Each row of numbers belongs to one of the things below and depends on some of the facts about them. Some rows are named. Which thing is each other row?

Named rows:
Q_449: [ -1  17   9  -2  -8 -18 -18 -18  31 -13   0  19 -22   8 -15  20   2 -23
   3   2 -26   7 -12  11  18 -11 -28]
Q_686: [-41 -11 -14  15   3  -2   1 -39   7  17  -4   1  15   6 -20  -5  16  -6
 -34  19  -6  12 -18  -3  12   7  40]
Q_917: [ -5  17   9  -1   3 -31 -13 -10  27 -17   2  18 -13   1 -25  30 -15 -10
  14  10 -16  10 -18  10  15 -14 -28]
Q_317: [-13  14  -4  -1   2  -3 -21  15 -17  22  13 -20  -5  -4  -2  29   0   7
   6   9  36  19  29 -14  -2  12  -7]
Q_578: [ -9  10  -9  -1  -2  -4 -19  13 -17  25  24 -34 -27  -6 -11  12  28 -14
 -17   3  22  19  20  -1  23  -2   1]
Q_280: [ -2  -7  -2  -6 -13 -11   1  11  -5  37  17  12  10  -6  -5 -31 -18 -23
   3   5 -48  17  13  -6 -15   6   0]
Q_445: [-17 -12   9  17   5 -37 -19  -6  -6   5  -1  -8   6   8 -29  -8   4  -6
   6 -10   3  13   6   8 -10   4 -18]
Q_773: [-14 -10  12   1  -2 -26 -10  -7   9  16   5  -5  -1   5 -12  -9  23 -17
   1 -10  -9  19  -2  16  -1   8  -5]
Q_628: [-15  -6   9  -1   0 -22 -10  -7  11  13   6  -3   3   5  -9 -11  20 -14
   4  -7  -5  19   2  15  -1   9  -2]
Q_900: [-20  15   2   7 -13   2   6  11  23  39   7 -17  30  48 -16   4  12 -10
  -5 -31 -12   8 -10  29  -9   0 -11]
Q_785: [ -4 -16  -4  11  -6 -29  -6  13 -23  27  12   5   9  -8 -27 -27 -33 -15
   1   4 -39  11  14  -9 -23   0 -15]
Q_497: [ -2   0  -7   4   0 -16   2  23   2  35  25  11  -3  -6  -4 -44 -21 -30
   0   1 -41  10  16  -3  -9   5   8]
Q_878: [-39 -14  -9  29  16 -18   1 -23  13  22   4   2 -10   3 -24 -12  15 -15
 -36   5  -2   1 -21  -2  16   7  42]
Q_538: [-10   2   1   4   0 -14 -21  18 -25  23  15 -24 -16 -10 -14  32   8   2
  -1   3  32  17  18 -10   3   8 -15]
Q_58: [ -7  12   1  -8 -10   9 -22  10  -7  30  11 -19 -15  -4  12  20  25  -8
  -5   0  21  21  27 -10   6  16  -4]
Q_540: [-35 -13   1  28  17 -10   7 -20   1  17   5  19  -6   8 -22 -11  24 -13
 -26   3   0 -13 -31  -9   9  23  31]
Q_866: [-12  13  -1 -11   2  -3 -11  20  -9  31  21 -19  -8 -12   4  36   8   4
   8  11  32  25  19  -9   8  14  -1]
Q_219: [ -3  23  -3  -5  -4 -20 -16 -24  21 -22   7   2 -17   5 -30   9   6 -25
  -7  15 -29  15 -17  16  33 -29 -18]
Q_625: [-13  15  -4  -6   3  -3 -15  17 -12  25  16 -19  -4  -7   3  33   4   7
   8  10  35  23  23 -12   3  13  -2]
Q_524: [ -2  21   5  -2  -5 -14 -18 -19  31 -15   1  20 -18  11 -12  17  -2 -21
   7   5 -25   9 -11   9  16 -11 -24]

Some facts about the things:
Q_10 η:Q_219 Q_745 Q_76 Q_191 δ:813
Q_12 η:Q_825 Q_584 δ:813
Q_124 δ:159
Q_131 η:Q_895 Q_889 Q_430 Q_57 δ:159
Q_137 δ:561
Q_150 δ:159
Q_18 η:Q_646 δ:162
Q_191 δ:162
Q_208 δ:33
Q_209 η:Q_445 Q_780 δ:759
Q_219 δ:159
Q_257 δ:159
Q_276 η:Q_552 Q_219
Q_280 η:Q_449 δ:561
Q_293 δ:759
Q_317 η:Q_48 Q_538 Q_638 δ:759
Q_331 η:Q_651 Q_352 δ:759
Q_344 δ:162
Q_352 δ:813
Q_356 δ:159
Q_369 δ:162
Q_4 η:Q_124
Q_413 η:Q_895 Q_540 Q_363 Q_257 δ:813
Q_414 δ:162
Q_424 η:Q_718 Q_428
Q_430 δ:33
Q_435 δ:33
Q_449 δ:159
Q_46 η:Q_208 Q_435 Q_257 Q_293 δ:162
Q_48 δ:759
Q_497 η:Q_593 δ:561
Q_524 δ:159
Q_53 δ:159
Q_538 δ:759
Q_540 δ:33
Q_550 δ:813
Q_552 δ:159
Q_560 η:Q_552 Q_889 Q_974 Q_878 δ:162
Q_57 δ:162
Q_578 δ:759
Q_58 η:Q_150 Q_221 δ:759
Q_584 δ:33
Q_593 δ:159
Q_596 δ:813
Q_597 η:Q_57 Q_593 δ:159
Q_611 η:Q_48 Q_345 δ:159
Q_619 η:Q_356 Q_369 Q_414 δ:162
Q_625 η:Q_48 Q_137 Q_917 δ:759
Q_630 η:Q_76
Q_634 δ:759
Q_638 δ:33
Q_646 δ:33
Q_651 δ:561
Q_686 η:Q_745 δ:33
Q_737 η:Q_91 δ:159
Q_74 η:Q_57 δ:759
Q_745 δ:759
Q_758 η:Q_53 δ:159
Q_780 δ:561
Q_785 δ:561
Q_803 η:Q_552 Q_578 δ:813
Q_804 η:Q_934 δ:759
Q_807 δ:561
Q_809 η:Q_596 δ:159
Q_825 δ:813
Q_866 η:Q_345 Q_124 δ:759
Q_878 δ:33
Q_889 δ:162
Q_895 δ:33
Q_900 η:Q_773 δ:162
Q_917 δ:159
Q_934 δ:561
Q_96 δ:33
Q_973 η:Q_785 Q_638 Q_445 δ:162
Q_974 δ:561
Q_989 η:Q_745

Rows to name:
No name comes twice in this set of rows, the named rows included.
[ -1  23   6  10   7 -26 -19  -6  36 -14   9  16 -38   8 -18   4  -2 -29
   1  -2 -20  -1 -14  14  25 -16 -18]	Q_593
[-19  15  -9   4 -13  -3   9   6   8  30  14 -36  32  42 -39   1  21 -13
 -17 -20 -16  14 -16  34   7 -19  -9]	Q_191
[ -3  15  11  -4   3 -31  -7 -10  31 -11   9  20 -16  -2 -22  35  -9 -13
  14  10 -19  11 -24  13  22 -12 -25]	Q_124
[-24  20  -5  19  -3  -3  -1  12  14  27   0 -19  40  53 -28   3 -10   3
   2 -26   4   6   0  19 -22  -2 -17]	Q_973
[-11   0  12   5  11 -20  -1   1  -2   6  18   4  -2   8 -17 -25  29 -18
   8  -9  -1   2 -12  12   9  11  -3]	Q_363
[ -1  -6 -10   4   0 -23   3  19 -10  32  29  -1  -4  -9 -21 -43 -16 -32
  -9   6 -46  12   9   1   2  -8   4]	Q_974
[-21  32 -12  11   1   4   9  17  28  32  18 -25  26  50 -19 -16   8 -14
  -8 -24  -4   7  -5  31   3 -11   5]	Q_560
[ -4 -17  -2  -1  -2 -33   7  20 -14  37  21   7  12 -17 -24 -14 -31 -13
   7  10 -41  15   3  -4 -15   3  -8]	Q_137
[ -3  43  -2   4  11  -7 -13  -7  39 -21  13  24 -22  16  -1  -7  -7 -24
   7   7 -13   0  -6   8  24 -12  -8]	Q_131
[-18 -12  14  -2  10 -41   1   5   7  19  12  -5   9  -8 -24   8   6  -2
  14  -1   1  21 -10  17   2   5  -6]	Q_345
[-34 -14   0  32  19 -15   6 -18   6  20   8  16 -13   6 -25 -13  21 -17
 -31   1   0 -13 -30  -7  13  17  33]	Q_895
[ -3  11   6  -4  -2   7 -10  15 -34  19  27 -12 -24  -2  -6  12  40 -11
  -2  -2  23   2   7 -13  15  19 -14]	Q_293
[ -8  28   4  -6   7 -22 -10 -11  35 -16   3  23  -3   6 -12  29 -23  -6
  20  16 -11  12 -13   7  13  -9 -20]	Q_611

The same things again, as new rows of numbers:
Some rows with their names:
Q_785: [ -4  -4 -23  -5  12 -11  34  12  18 -14 -40 -15  31  36  -4 -12 -22 -27
  -4 -15   0 -27 -10   5  16  11 -17 -11 -28 -13   0   6 -24  -7  -2  -4
  13  17  12   8 -25 -27  -6  41]
Q_638: [-44 -11  -9  -2  27 -11  26  12  39 -16 -63 -16  14  17   2 -22 -18 -18
   8  -9   9 -48  -7   7  37  -1  -8   4 -13 -15  -2  17 -17  14  -4  13
   9  29  10   5 -57  -5   7  37]
Q_634: [-32  -1 -18  12   7  -9  16  10  17  -3 -47 -16  43   4 -13   4 -18 -45
   3 -22  12 -28 -22   5  21 -27   6  -8   2 -13 -17  -3 -27  -1  -5  13
  31  29  14 -12 -25 -16 -16  32]
Q_96: [-50 -15  -6  -3  29 -11  15   2  33  -9 -49 -14  19  21  -2 -14 -13 -13
  10  -4   0 -49 -12  11  36  -1  -5  -3  -4 -22   3  10 -31  11  -5   9
   8  26  12   2 -53 -13  -1  27]
Q_48: [-37 -12 -11  18  20 -15  17  37  33 -16 -56  -7  26  -7 -12   0 -21 -59
  -7 -24  11 -19 -22   7  22 -17   3   1  -7  -7 -20  18 -24  10 -13  17
  30  40  20 -10 -32   2 -20  55]
Q_625: [-31  -8 -12  21   6 -18  20  31  15  -2 -49  -3  23  -8  -5  -4 -15 -51
  -7 -21  13 -23 -20  11  31 -16  -9 -16   0  -6 -22  21 -25  17 -11  12
  46  37  18 -23 -19  13 -12  49]
Q_18: [-21  -4 -19  -3  -9 -10  21  16   2   1 -60  17  23  31 -11  -9   1  -8
 -15 -35 -18 -32  -5   6  25  -6 -21 -18  13 -23 -12  13 -23  16  -7 -10
  22  36  24 -30 -26   9 -18  25]
Q_58: [-26   3 -17  18  -7 -16  20  10   3   7 -41  -8  35   3  -4  -1 -12 -39
   0 -23  16 -29 -20  11  33 -23  -9 -23   8 -11 -19   2 -25  10  -5  10
  48  28  14 -24 -14   0  -8  30]
Q_76: [-11  10 -26  -9   2  -7 -22  24  28 -18 -50 -12  11  13 -24 -16 -11  -9
  -1 -24  -4 -40 -29  -8  26   3  -4   1  -4 -10  -4   0 -35 -12  -8   4
  27  25  18 -11 -32 -22  -9  28]
Q_363: [-12   4 -22  -5   7  -6 -27  22  23 -25 -41  -5   9  21 -18 -15  -6 -18
   0 -28  -3 -44 -30   0  25   1  -3  -2  -2 -11  -2   4 -35 -12 -11   9
  21  29  19 -13 -37 -23 -18  33]
Q_413: [-21 -13 -21 -22  -1  -2  12   7  11 -14 -29   2  15  13  -5   8   5 -34
 -11 -16  17 -28 -28  11  32   2 -18 -26  21 -43 -10  34 -24  -1  -9   2
  30  17  17 -34 -19  -2  -5  20]
Q_895: [-52 -22  -5  -1  34 -10   7   1  25  -8 -40 -10  18  22   1 -12  -9 -15
  10   1   1 -52 -15  18  35  -2  -3 -10   0 -24   5  13 -34  10  -8  10
   3  28  11   0 -52 -14  -7  27]
Q_124: [-30   8  -2  -7   1   2  30   3  56  -4 -31   9  47  44   6 -10 -27 -11
  -3 -43 -12 -33 -16   4  42 -17 -21   2   9 -34   5  10 -85  -3   3  12
  38  15  16   0 -28 -22 -26  14]
Q_866: [-40   7  -6  14 -11 -19  32   5  19   9 -33   2  37  20 -12  10 -14 -39
   6 -35  -3 -21 -22   8  40 -27 -21  -2   0 -16 -18  -3 -53  13   0   8
  63  30  24 -22 -18   6  -9  31]
Q_718: [-11   7 -24  -5   5  -6 -22  21  25 -26 -44  -6  10  21 -19 -17  -8 -17
   1 -30  -3 -44 -29  -5  24   0  -5   1  -5 -12  -4   2 -33 -13  -9   9
  24  29  18 -12 -37 -23 -13  32]
Q_74: [-27 -12 -15   4  14 -12  23  21 -11   9 -36  -1  37   2  -6  -1 -11 -36
  -1  -7  20 -41 -20   8  22 -41 -15 -23  -3 -17 -19   6 -44   2  -1   7
  47  41   9 -29 -11  -2 -12  25]
Q_989: [ -8  10 -24 -15 -11 -16 -20  40  15   3 -60 -12   4  -4 -28 -12 -18   6
  -5 -10  -1 -36 -31  -6  44   9 -20  -3   4  -4  -4   5 -46   0 -11  -7
  41  21  21 -21 -16  -3  -4  27]
Q_593: [-13  -6 -12 -18  26   8  30  28  34 -10 -48   2  45  21  12 -26 -30  -8
 -10 -17  16 -51 -11  -3  23 -31 -15  -8  -1 -31   1  21 -68 -13   3  14
  25  27   1  -4 -23 -24 -23  13]
Q_414: [-26  -7 -19  -9   3  -4  17  15  16  -9 -66   8  31  33 -18  -4  -4 -12
 -12 -35 -20 -30  -8   1  13 -10  -6  -3   7 -25  -9   7 -23   5  -6  -7
   4  36  22 -17 -40 -10 -28  27]
Q_219: [-21   1 -15   1  15   6  13  17  52  -2 -46  -5  42   7   7 -29 -26 -11
 -14 -23  -2 -37 -16  -4  25  -4  -3 -25  11 -28   0  25 -56  -2  -4   9
  25  12   4  -4 -17 -23 -18  15]

Which thing is each row?
No name comes twice in this set of rows, the named rows included.
[ -7  12 -24  -3  -8 -12 -17  25  15  -9 -45  -2   4  13 -17 -21  -6  -7
  -4 -25  -2 -43 -26  -5  36   6 -20 -13   0  -8  -7   7 -36  -2  -8   1
  43  25  19 -23 -21  -5  -1  28]	Q_630
[-29 -11 -19  -9  13  -2  12  15  16  -7 -60  11  31  29 -18  -8   0 -14
 -15 -30 -25 -32  -9  -2   6 -11  -5 -12   6 -28 -10  11 -28   4  -7 -10
   4  38  21 -20 -36 -10 -27  22]	Q_889
[-17  -6 -12   4  11   3   7  16  36  -9 -35   3  37  21  16 -20 -22 -19
 -12 -26   7 -40 -17  16  35  -8  -3 -23  22 -28   6  24 -54  -2 -12  17
  15  15   6  -5 -24 -24 -34  21]	Q_257
[-19  -6 -23 -24  -3  -1  23   9  19 -15 -39  -1  18  13  -9   3   1 -32
 -10 -21  16 -26 -25   3  31   0 -20 -19  15 -41 -12  33 -21  -1  -5   1
  36  16  17 -31 -19   0   4  18]	Q_12
[-13  13 -27   5   1  -7 -21  16  26  -6 -36  -2   6   6 -17 -35   2  -9
 -10 -26 -17 -44 -27 -17  19  13 -16 -30  -6 -13 -14  15 -34   0  -6  -4
  50  23  16 -27 -14  -5  10  23]	Q_276
[ -3  -3 -24  -5  10 -11  35   9  17 -13 -39 -15  33  38  -3 -12 -22 -25
  -3 -17   1 -27  -9   5  16   9 -17 -11 -27 -13  -1   4 -23  -7  -1  -4
  15  16  12   7 -24 -29  -5  39]	Q_780
[-22  -3 -26 -32  -6  -2  20  18  25   2 -54 -15  22 -10 -23   7 -10 -15
 -14  -6  12 -19 -28  -7  34   8 -19 -16  18 -38 -12  30 -29   1  -4 -11
  38   9  16 -29  -8   1   9  12]	Q_10
[-53 -14  -8   0  32  -9  13  -1  36  -7 -46 -15  20  18  -3 -18 -11 -14
   9  -3  -4 -49 -13   8  30   0  -3  -8  -6 -24   1  12 -32  11  -5   7
   8  25  11   2 -51 -13   2  26]	Q_878
[-22  -7 -17   0  -9 -11  13  14  -3   1 -53  19  21  34  -8  -5   3 -10
 -15 -33 -19 -32  -8  12  26  -5 -18 -22  19 -24  -9  13 -24  16 -11 -10
  17  34  24 -31 -27   6 -25  26]	Q_46
[-27  -4 -27 -17   5   4  19   0  32  -8 -33  -3  21   2 -12 -10   8 -31
 -16 -19   1 -26 -26 -13  15   9 -16 -36   9 -45 -19  39 -20   0  -2  -6
  44  13  14 -35  -9   2  17  13]	Q_803
[-35   0 -20  16  11  -8  14   6  23  -1 -44 -17  44  -1 -14  -2 -14 -44
   1 -22   5 -28 -22  -1  13 -23   8 -17   0 -15 -20  -1 -24  -1  -3  10
  34  27  12 -14 -22 -17 -10  28]	Q_578

The same things again, as new rows of numbers:
Known rows:
Q_780: [-27 -15  15  12  14 -17 -16 -25  10  -1  20  14  15 -13]
Q_974: [-41   5  -4  16  37 -20 -16 -18  14  12  22   9   9  -5]
Q_584: [  6   6   8   7   2 -32   6   2 -17   4  20   6  -4  33]
Q_91: [ -1  -8  -3   9   0 -19   9   7   1   8   3 -13   5   7]
Q_48: [ 30   2  19  16  -7  -8  -1  27 -40  12   6 -27  32 -15]
Q_221: [ -1  -8  -1  10   1 -18  10   8   2   6   1 -12   3   8]
Q_12: [-13  -9 -25 -26   1 -17   1   5   1 -17 -14 -18  -3 -26]
Q_973: [ -4 -24  23 -10 -10   2 -14   3   2 -17  -7  -1  41  24]
Q_611: [ -8  24  25  51  -7 -25 -16  -5 -14  -7  -7   4  -2  -8]
Q_758: [-14  18  13  48  -5 -15   3  -6  -7 -11   0   5  -9  -3]
Q_76: [ -8   1 -17  10  15 -27  13  11  -9  14  -3  -2  14  16]
Q_718: [ -1  -8  -1   9   0 -19  10   8   2   7   1 -12   3   9]
Q_209: [ 19  -3   7  12 -25   6  -3  18 -28   8  14  -2  35  -4]
Q_550: [-11 -11 -27 -22   6 -21   1   7  -1 -19 -13 -22   0 -31]
Q_424: [ -8   1  -2   8  -9 -14   3   6   4  14   1  -6   3  14]
Q_137: [-26   0  26  12  19 -25 -21 -21   2  13  12   1  11 -12]
Q_46: [-27  -2  23 -16   0  -1  12   9   0  -7  -4  -8  29  23]
Q_219: [-15  22  -5  54  22 -25   8  -1 -14 -11  -2  13   1   0]
Q_57: [ -9 -18   6  -1  23  -4  -2  14  13 -21   1 -25  30  16]
Q_628: [ -6  -3  -4   9  -3 -19   5   7   0  11   2  -9   6   9]

Rows to name:
No name comes twice in this set of rows, the named rows included.
[ 20   7  15  11 -25   0 -12  21 -35  17   8  -9  35  -5]	Q_317
[ -2  14  22  54   2 -27  -7  -3 -13 -15  -4   0  -1 -14]	Q_917
[ -4   8   8   9  -6 -25  -8  10  -6  18  -5 -14   9  10]	Q_4
[-11  15  12  49   0 -19   4  -5  -9 -13   0   4  -8  -6]	Q_524
[ 14  10  -9  17   7  -1   5  28 -30  18  12 -15  29   1]	Q_578
[ -6 -17  19 -12   4   0   3   6  -1 -10  -9 -20  29  25]	Q_344
[ 14   8   7   9 -15   5   8  22 -32  20  10 -18  23   0]	Q_804
[-13  19  -7  59  25 -26   2   1  -5 -16   2   8   0  -4]	Q_552
[ -7  17   2  11  10 -38  13   9 -12   0  28  11   2  24]	Q_540
[ 27  -2  14  14 -12  -5  -3  24 -36  11   8 -18  33 -12]	Q_538
[ 19  14  18  10 -21  -2 -11  24 -37  23   5 -16  31  -4]	Q_625
[  7  13  -6  16  -4   4  -3  28 -19  14  18 -16  25  -4]	Q_74
[ -2  15 -11  15  18 -35  -5   8 -12   3  24  12   6  34]	Q_878
[-11   7   6  53  -7 -19   0 -13 -21 -10   5 -18  -1 -12]	Q_356

